[128 = 0]
[112 140 129 115 136 138 141  97 129  76 145 122 111 123 118 173 123 150
 130 124 163 124 128 106 127 127 141  87 125 125 115 123 125 132 132 149
 142 129 116 124 124 121 140  73 130  77 118  99 125 124 130 185 101 118
 116 125 140 127 128 127 143 127 156 130 151 127 101 132 123 129 120 119
 133 132 113 126 142 146 132 115 141  95 129 134 117 110 133 121 128 133
 149 130 113 122  98 120 103  80 114  99 135 157 127 122 104 112 132 124
 132 125  79 134 128 143 117 145 116 111 135 117 117 147 115 157 168 134
 128 114 131 121 140 143 128 155 130 120 119 125 132 130  59 133 129 139
  94 161 152 147 143 130] -> <56>
[125 136 129 140 122  96 124  57 127 114 169 148 133 127 138 138 136 145
 126 124 167 119  55  94 112 145 165  93 127  81  98 143 121 116 150 164
 140 114 122 138 115 136 119  84 120 120 100  69 106 125  84 193 134 126
 121 121 133 120 147 130 117 130 138 118 176 130 118 133 123 116 119  50
 130 129  84 158 139 139 154 159 128 102  74 161 117 101 128 109 153 107
 108 105 175  97 107 105 129 130 122 164 123 146 108 123 104 128 130 123
 151 182 107 173 135 140 148 119 125  88 152 100 141  19 125 157 184 101
 135 127 115 159 125 158 154 168 164 109 109 109 138 123  69 121  88 151
 133 153 122 136 141 135] -> <37>
[134 138 118  66 133  84 131 106 127 145 115 129 139 127 140 111 102 119
 112  97 127 137  98 127 126 132 126 157 131  87 126 129 123 118 127 138
 139 116 141 130 116 146 137 131 124 171 116 124 124 120 103 159 126 128
 131 135 122 117 141 126 111 124 107 132 121 117 134 132 125 125 146 129
 137 128  98 139 144 142 133 157 145  85 109 144 128 137 138 108 146 118
  86 110 150 113 132 123 135 123 133 122 124 146 140 138 110 103 126 134
 139 143  99 150 143 140 148 128 141 131 129  98 150 122 134 142 148 124
 139 109 120 142 134 137 121 131 107 112 122 119 107 128 125 116 101 135
 152  96 138 123 131 130] -> <33>
[127 148 144  45 146 174 151 105 127  42 116 109 105 129 134 169  81 167
 119 101 198 151 153 107 138 133 149 135 120 124 111 111 142 137 146 147
 123 121 120 125 110 139 147 104 149  70 118  77 142 116 182 212  99 128
 105 120 148 110 123 115 123 132 174 150 121 115  79 141 124 135 118 132
 152 125 121 134 149 182 132 129 173 113 122 111 130 119 151 127 124 109
 145 126 108 112  75  94 100 100 132 155 159 184 116 154  84 104 127 124
 125 129  25 123 152 136 133 165 116 107 140  61 148 201 118 147 223 140
 136 107 132 145 152 131 119 147 130 113 162 101 137 135  58 126 146 127
  81 163 172 163 133 129] -> <56>
[116 129 127 109 129 102 143 139 132 103 134 125 135 133 111 154 131 140
 164 122 150 138 135 116 129 113 147 104 134  87 120 128 131 131 142 137
 142 142 145 124 127 117 121 140 148 121 115 138 140 128 149 102 111 120
 128 125 144 116 135 120 152 103 100 101 119 123 133 119 129 126 166 143
 134 132 115 103 149 134 131 110 130  52 154 196 119 115 111  97 117 135
  97 119 163 123 105 132 107  82 111 148 115 133 127 120 115 156 137 111
 124 135 109 153 130 124 128 114 131 115 121 133 123  68 132 160 122 129
 125 132 133  89 129 125 124 154 127 153 125 144 132 128 130 125 115 148
 114 108 112 116  87 127] -> <41>
[136 147 128 118 124 131 137 117 124  86 143 126 126 125 127 144 119 179
 149 117 179 138 119 129 120 130 148 109 117 108 110 124 148 134 166 155
 132 117 140 119 109 123 130 112 130  79 120 106 131 119 149 174 132 122
 125 133 141 100 140 120 134 116 176 125 150 117 110 126 127 129 144  88
 135 131 125 128 135 150 143 134 135  84 114 134 122 135 124 101 158 142
 111 120 150 100 115 112 117 120 125 149 133 135 126 145 100 148 127 115
 135 170 104 141 143 118 150 131 120  93 152  96 123  52 128 150 180 135
 132 125 138 166 135 117 128 167 137 134 148 116 154 131 104 126 126 132
 112 144 122 142 127 126] -> <56>
[ 98 168 129 148 121 138 155  66 127  55 161 141 103 127 115 156 100 149
  99 118 150 131  75 121 118 152 133  58 111 150  98 121 158 123 115 179
 150 110 129 131 111 131 140  39 107  45  74  79  96 120  85 252 122 116
 115 126 145  96 135 141 138 144 163 154 248 120 137 119 132 116 131  40
 124 124  94 159 150 161 163 163 160  43  98 146 112 112 138 107 167 145
 103 120 165  94 109 109 143 131 119  96 130 191 100 129  73 128 135 112
 174 208 112 149 140 151 146 143 120 135 170  65  73  88 118 169 250 111
 138 110 134 211 158 159 131 184 112  89  79 116 119 129  26 121 155 148
 100 200 121 153 154 139] -> <37>
[160 138 140 170 118 174 142 161 122 106 142 116 129 133 113 148 143 172
 170 122 164 141 192 157 121 121 128 114 124 136 136 127 162 143 181 127
 125 120 156 104 126 104 133 148 134  41 154 155 151 115 178 137 131 121
 129 131 136 114 132 125 136 124 236 133 149 124 110 110 138 141 138 111
 118 123 173 110 116 126 122  99 101 103 117  93 132 168 118 115 169 160
 124 139 105 115 147 117 111 127 131  99 129  72 110 161 116 160 123 113
 110 162 171 115 133 108 143 108 112  85 163 115  90  82 123 114 128 160
 124 134 152 190 142  80 124 151 105 139 186 125 169 131 152 142 163 118
 138 137 123 158 136 116] -> <50>
[122 143 141  90 135 136 147 131 124  66 119 126 121 124 129 149  91 155
 150 111 158 153 123 115 128 125 137 126 120  91 108 119 142 129 157 149
 150 126 124 122 123 136 141 103 153  83 118 114 149 119 139 198 114 123
 126 110 133  80 111 122 136 140 154 144 117 117 111 134 117 131 176 143
 138 131 104 128 154 160 140 131 159  66 145 150 120 113 135 109 144 120
 124 123 136 101  97 106 116 111 124 151 148 170 116 140  89 117 130 119
 137 136  74 134 144 131 150 138 119 125 149  82 116 114 130 165 216 138
 136 112 130 145 146 135 120 138 112 127 166 127 130 126  96 127 141 139
  97 145 145 134 126 124] -> <56>
[135 148 131  54 136 149 164  98 130  47 116 114 135 137 114 134  76 150
 114  87 172 179 163 139 132 134 133 146 108 109 129 120 163 139 148 148
 147 117 173 119 116 133 132 153 135  78 103 104 137 105 157 168  92 120
 128 132 148  96 168 124 124 118 156 137 169 111 142 120 136 127 159 105
 142 124 127 122 144 163 147 139 166  35  90 163 125 157 136 104 168 144
  56 108 148 115 118 105 131 114 129 133 128 164 119 165  65 144 124 109
 141 212  91 152 168 134 168 115 130 126 151  37 113 128 147 136 211 127
 145 115 148 176 166 106 117 174  88 120 131 107 143 134 124 111 168 113
 118 103 115 154  94 120] -> <41>
[128 156 144  90 142 193 163  81 134  43 137 104 110 136 118 159 108 101
 120  96 134 142 196 140 133 119 128 109 120 154 143 125 125 130 179 136
 148 135 120 137 125 124 129  81 142  81 141  82 145 122 110 130  90 105
 103 125 143  75 160 131 143 115 104 141 110 140 120 121 140 136 115 153
 140 128 135 105 148 149 123 109 161  65 128 160 118 136 145 115 131 145
 101 115 158 150 111 118  87  84 124  89 129 160 141 127 101 121 123 128
 127 135 154 133 131 121 146 160 114 131 134  65  91 169 126 132 188 154
 122 121 149 128 134 130 124 119  94 124 130 124 129 124 100 106 171 143
 102 137 130 149 103 115] -> <52>
[122 159 128 114 134 134 141 132 126  96 142 114 120 122 117 152 109 142
 113 105 141 143 143 140 122 139 117  94 110 137 125 116 141 129 102 140
 129 116 141 117 116 109 144  82 116  79 110 125 115 113 127 186 121 128
 128 136 131 128 137 129 137 128 170 141 176 115 116 118 136 128 124 109
 130 127 130 122 128 140 130 125 134  66 118 124 127 138 123 127 145 142
 114 129 124 118 118 114 127 102 128  80 122 143 130 140 100 124 134 122
 139 166 108 131 135 152 131 135 120 125 149 101  98 150 111 147 165 131
 132 119 147 165 150 122 119 162  96 112 110 128 124 133  87 127 144 115
 112 138 147 152 151 130] -> <43>
[109 124 123 173 119  91 121 105 121  91 140 144 127 126 124 145 121 151
 136 136 109 133  82 101 124 136 145  94 133  94 104 123 139 123 116 157
 142 112 129 126 121 123 133  88 120  76  95 125 108 128  92 201 134 123
 132 123 136 111 108 130 121 147 153 126 166 116 141 127 122 119 136  96
 121 127  91 140 131 137 149 144 131  97 122 140 115 109 127 108 152 131
 127 130 136  93 121 115 158 143 114 128 126 156 110 119  97 134 136 116
 154 171 121 143 128 148 132 118 119 137 153 103  95  47 123 163 188 114
 132 121 117 168 146 152 145 165 119 121 122 122 127 131  83 132 126 138
 123 170 124 127 160 138] -> <37>
[126 144 122  64 136  84 131 111 121 112 122 124 132 126 136 135  91 142
 102  99 147 144  98 113 118 139 130 137 120 113 123 118 134 121 119 146
 138 108 147 127 117 141 142 111 121 136  99 110 117 118 119 190 120 128
 121 134 128 114 135 126 111 133 123 140 140 112 136 142 121 129 127 114
 138 127 110 141 138 153 143 158 156  92 117 126 129 127 143 129 142 121
  97 115 150 105 119 108 144 131 119 126 131 165 130 139 103 109 129 130
 145 164  72 134 139 150 146 141 141 139 145  81 145 111 127 150 182 120
 143 123 124 153 141 136 124 151 118 120 119 111 110 137  94 115 107 120
 134 134 150 127 147 134] -> <33>
[151 146 119  78 137  77 133 145 118 120 154 118 126 127 121 152 110 196
 147  84 193 126 133 119 121 126 138 114 120  76 122 115 153 138 137 153
 121  96 162  95 101 105 145 103 122  72 111 145 126 102 183 214 138 115
 129 140 135 135 142 120 129 126 238 139 168  94  94 126 130 133 163 100
 125 114 148 123 133 146 135 131 115  47 101 110 132 161 130 112 176 142
  96 127 117  76 119  99 131  96 137 103 126 112 112 168  95 139 140 115
 133 183  57 154 142 151 154 113 126  70 166 101 127  69 117 158 154 134
 147 121 134 191 159  96 104 198 104 132 162 109 143 128  99 130 106 118
 123 126 164 152 166 132] -> <43>
[123 133 128 110 131 102 126 133 118  94 121 133 125 124 130 152  97 203
 134 115 178 136  96 106 125 143 139 123 115  68 101 112 158 132 109 156
 116  99 147 110 113 128 145 114 126  65 102 138 120 111 166 248 132 128
 131 132 138 138 105 125 127 135 237 133 179 101 108 138 122 129 147  92
 139 128 110 150 134 150 144 142 135  87  96 116 132 131 131 108 150 120
 130 133  97  81 101 111 146 131 129 139 140 145 102 163  90 126 135 110
 140 166  34 137 149 169 144 107 122 106 157 104 133 115 124 160 199 120
 144 109 120 186 156 121 113 183 119 116 153 110 143 129  84 142 127 114
 105 157 154 149 151 138] -> <43>
[135 141 134 152 121 179 141 133 135  91 184 117 109 128  99 174 180 169
 166 134 200 111 166 127 118 132 155  50 118 174 118 133 135 150 174 134
 116 140 126 118 118  95 131 105 128  44 127  92 126 140 192 120 128 110
 116 129 147 142 149 121 169 114 192 115 161 139  77 117 125 153 115  79
 116 133 154  96 122 134 125  95 100 130 146 115 125 116 112 112 129 152
 151 144 137 134 101 122  75  80 106 123 133 103 105 115 137 166 133 114
 110 126 136  98 115  93 105 125 107  61 122 151 106  71 107 138 106 138
 110 125 154 114 125 116 150 181 190 163 140 126 170 129  85 145 138 131
  93 173 126 150 126 121] -> <50>
[134 132 125  73 133 114 140 129 126  95 125 119 132 129 125 145  91 161
 118 112 167 164 140 119 126 128 143 135 115 135 124 117 176 131 122 135
 129 126 149 123 109 122 131 170 137 102  92 109 129 123 171 139 112 126
 132 131 148 129 132 117 121 125 104 131 133 117 124 135 126 127 150 129
 138 130 120 116 135 168 146 136 143 116 152 124 128 124 137 120 132 129
 106 121 139 100 115 105 133 124 128 149 138 165 114 136 102 137 125 121
 132 158  75 126 145 130 140 130 133 135 128  78 137 120 124 146 155 122
 129 117 139 126 148 108 127 168 136 155 149 111 133 132 125 123 130 101
 117 122 121 130 119 129] -> <43>
[140 136 109 111 120  70 138 113 135 148 156 131 158 139 104 114 144 127
 121 107 139 136 132 148 123 128 139 119 131 115 145 134 131 113 132 128
 131 116 186 126 114 109 119 159 103 138 105 134 103 111 125  92 127 125
 134 141 130 147 189 132 125 105 113 107 183 113 155 113 140 119 144  86
 123 120 147 112 119 116 137 135 103  56  95 148 133 157 116 114 152 151
  44 111 173 125 162 139 138 114 132  91  87  95 141 142 119 165 128 115
 140 197 168 173 137 137 141  96 150 115 129 122 118  41 130 136  76 119
 135 133 143 146 132 100 131 180 124 137  92 119 133 116 168 114 107 116
 170  72  93 130 120 124] -> <53>
[136 157 127  84 129  91 155 132 128  96 152 114 128 131 116 164 110 183
 155  94 206 152 133 127 120 117 149  97 117 119 113 118 141 132 157 151
 133 123 159 110 102 108 147 110 134  74 102 122 129 112 176 184 125 112
 122 136 140 108 159 119 146 118 159 127 157 104  96 134 123 130 161 110
 134 123 131 105 138 161 138 126 132  48 149 136 120 133 127  97 159 141
  88 121 159  83 107  95 104  89 128 120 130 131 112 142  94 154 132 122
 136 174  77 134 133 125 146 122 128  82 155  96 121  33 110 176 161 139
 131 131 147 160 147 101 115 206 135 161 154 122 140 125  96 127 112 127
 114 136 146 135 142 126] -> <43>

[118 124 113  98 129 151 146 123 114 132 111 146 107 115 163  78 136 112
 121 106 124 130 103 132 126  93 123 124 116 158 133 142 126 133 129 124
 135 155 218 134 127 163 156 130 113  78 133 130 105 135 119 148 133 113
 111 129 130 127 147 124 119  48 119 108 137 119 119 148 131 129 107 104
 124 130 129 115 124 133 138 143 139 202 103 106 133 112 124 142 126 127
 125 128  92 131 110 120 122 133 113 123 140 118 154 109 113 142  98 109
 129 144 123 117 127 123  87 135 149 158 143 122 131  94 124 130 147 114
 151 137 126 122 126 131 135 122 117 136 151 132 118 148 152 137 133 126
 123 132 137 145 130 129] -> [50]
[121 136 127 137 142 143 119 134 142 124 124 136 126 121 126 171 139 232
 135 145 134 129 118 144 168 109 158 141 139 129 131 113 121 118 128 159
 109 119 109 113 114 132 110 130 122 150 132 131 118 126 142 120 138 165
 124 143 140 132 131 141 139 125 126 132 139 116 128 132 159 117 170 137
 129 136 131 134 121 127 128 123 135 121 135 144 135 135 128 122 128 139
 134 117 146 117 125 128 125 129 117 139 124 121 123 129 129 140 126 145
 124 123 125 152 138 125 127 130 126 111 125 114 113 126 126 156 130 140
 129 113 113 126 106 149 126 133 134 125 121 124 129  91 114 128 120 127
 133 128 136 114 103 129] -> [40]
[144 126 135 156 127 109 118 157 127 112 128 114 155 114 133 108  97 151
 120 124 128 138 179 105  99 188 101 141 129  55 125 123  99 125 118 159
 144 118  63 113 115  91 106 121 143 127 140  70 145 105 105 118 122 132
 152 160 157 131 122 116 130 107 154 127 130 110 133 131 119 123 191 147
 122 128 127  96 128 134 109 101 108  85 135 149 138 144 140 121 123 140
 106 128 185  84 121 176 119 191 165 161 104 133 112 140 105 120 138  87
 142 114 123 131  83 119  83 137 110 137 154 127 130 187 122 139 132 135
 109 134 122 132 145 142 123 127 125 106  80 126 122 146 119 123 143 115
 132 109 132 135 138 109] -> [44]
[134 134 132 148 147  99 108 130 148 124 131 153 157 112 123 236 160 143
 145 167 142  95 143 141 191 114 150 129 133  98 122  93 118 120 121 162
 132 100  19 133 131 112  93 121 124 174 132 135 123 127 157  92 139 167
 134 145 146 128 104 143 150 112 123 149 120 122 137 113 126 137 221 165
 114 143 117 135 128 129 120 122 129 100 156 144 149 135 115 111 115 138
 133 157 167 127 142 135 126 131 145 151 117 134 103 150 140 107 154 144
 109 125 134 152 124 126 142 131 128  65 108 132 110 141 124 136 126 164
 115 114 124 122 101 150  99 133 119 136 132 118 145  54  91 103 134 133
 130 132 129  57 110 128] -> [40]
[ 80 118 156  98 113 133 132 173 118 128 123 155 152  75 198  32 120  19
  74 124 131  98 111 153  94 153 122 100 111 158 132 148 133 127 100 151
 138 132 115 177 146 139 185 105 133  19 120 170 131 109  93 115 117 101
 117 177 152 130 137 179 121 192 117 124 130 101 135 157 103 119  92 114
 126 130 158 133  91 111 128 115  99 126  90 103 152 146 131 143 147  97
 139  99  78 134 147 130 144  91 138 165 117 113 133 116 154 127 120 124
 150 185 138 109 107 137  58 136 156 114 154 221 120  90 143 103 173 145
 136 131 122  99 164 167  92 145 142 108 201 135  74 135 136 127 136 148
 114 147 126  84 148 126] -> [44]
[114 129 141 105 139 122 128 137 127 124 134 131 157 117 148 130 129  40
 123 129 129 121 125 130 122 134 122 121 127 140 133 133 136 130 133 155
 138 138  82 130 113 116 135 120 134  94 127 141 130 129 135 117 128 130
 125 150 134 135 141 148 134 131 124 119 139 107 129 146 118 135 150 130
 128 140 125 129 120 119 131 128 127 119 118 128 134 135 131 132 132 118
 128 123 124 117 127 131 126 132 126 140 134 116 128 124 126 132 127 131
 132 141 133 143 118 134 107 125 139 124 138 150 110 126 126 122 155 133
 125 130 123 120 143 152 117 159 134 121 142 135 118 135 128 128 136 132
 123 132 135 117 125 116] -> [44]
[129 116 133 153 129  96 117 132 145 129 116 141 134 122 135 181 113  23
 145 148 116 105 142 189 162 124 123 135 101  91 125 110  99 122 106 152
 109 105  19 132 174 128 122 114 127 149 124 128 112 116 161 102 137 123
 136 140 145 129 113 131 149 133 139 142 129 142 134 103 142 135 185 159
 120 140 130 144 134 133 112 116 114 112 143 123 138 141 120 120 122 122
 144 141 177 122 140 118 131 138 141 142 106 127 123 141 148 103 141 135
 119 133 133 143 126 137 134 137 129  77 115 153 131 173 134 133 109 158
 125 114 124 123 115 133 157 135 109 118 127 116 126  82 102 116 120 133
 130 126 126  89 128 137] -> [50]
[122 135 140 139 131 118 125 137 130 127 127 129 149 108 139 129 129  58
 127 120 118 121 134 131 116 154 115 127 126 117 123 133 136 127 124 161
 154 130  80 119 121 111 103 121 130 108 127 133 139 117 113 124 129 134
 136 157 142 154 140 131 131 131 133 125 130 121 146 136 115 129 141 130
 122 135 132 127 122 106 126 119 118 102 125 152 126 143 112 126 144 123
 127 120 144 116 133 145 134 152 138 122 123 121 132 133 138 130 134 117
 135 133 123 129 109 130  98 125 123 122 140 146 118 148 122 125 154 129
 121 131 123 121 142 143 122 149 134 118 110 124 119 150 127 143 140 132
 128 131 132 110 126 116] -> [44]
[147 125 132 140 111 119 122 126 126 131 124 137 118 150 114 124 112  81
 140 123 130 118 117 121  87 132  98 116 125 141 126 141 155 133 125 101
 127 136 144 147 142 121 141 131 126 121 113 130 136 136 124 141 111 102
 122 110 100 136 122 119 112 129 122 134 117 145 137 124 128 128  35 109
 137 120 128 146 137 127 138 150 125 118 139 126 107 139 128 143 143 108
 142 124 126 162 143 111 133 119 130  92 131 143 137 125 132 123 141 123
 131 125 120 102 146 137 186 122 118 151 122 145 141 138 138 112 110 109
 128 124 164 139 148  95 140 130 117 138 119 113 152 154 124 124 124 123
 137 123 111 132 141 128] -> [40]
[130 146 146 125 142 162 122 123 138 126 131 112 115 137 119 158 144 237
 127 138 130 158  98 123 164 112 166 142 149 148 135 130 128 119 145 125
 120 127 175 109 105 135 103 142 121 166 132 132 118 134 141 133 128 161
 120 110 118 128 132 138 183 133 125 126 132 132 121 134 141 127 143 133
 138 116 134 133 141 134 137 123 136 122 143 147 127 126 127 119 130 147
 129 109 117 119 118 125 121 119 115 124 123 132 128 127 125 147 128 150
 126 106 132 141 142 109 136 119 128 130 113 101 128 118 113 149 123 128
 115 123 122 133  95 146 148 127 114 138 126 117 131 103 134 125 107 135
 130 128 126 134 117 122] -> [40]
[126 130 132 120 139 115 116 135 146 116 129 140 140 113 127 196 142 142
 122 149 128 113 137 136 169 117 148 132 134 106 134 112  93 126 128 150
 130 119  46 124 118 129 104 131 146 183 133 148 116 118 143 109 142 157
 147 140 143 132 125 145 147 119 129 124 133 121 124 124 143 140 207 157
 113 132 117 118 130 118 122 126 138 128 140 132 135 129 128 118 123 145
 136 133 140 112 128 115 142 157 132 158 129 118 115 157 133 135 137 153
  79 129 139 159 121 125 119 130 136  89 125 101 127 132 116 141 124 153
 128 119 114 125 120 159 113 137 135 130 115 132 134  93 118 121 125 124
 126 148 133 110 108 130] -> [44]
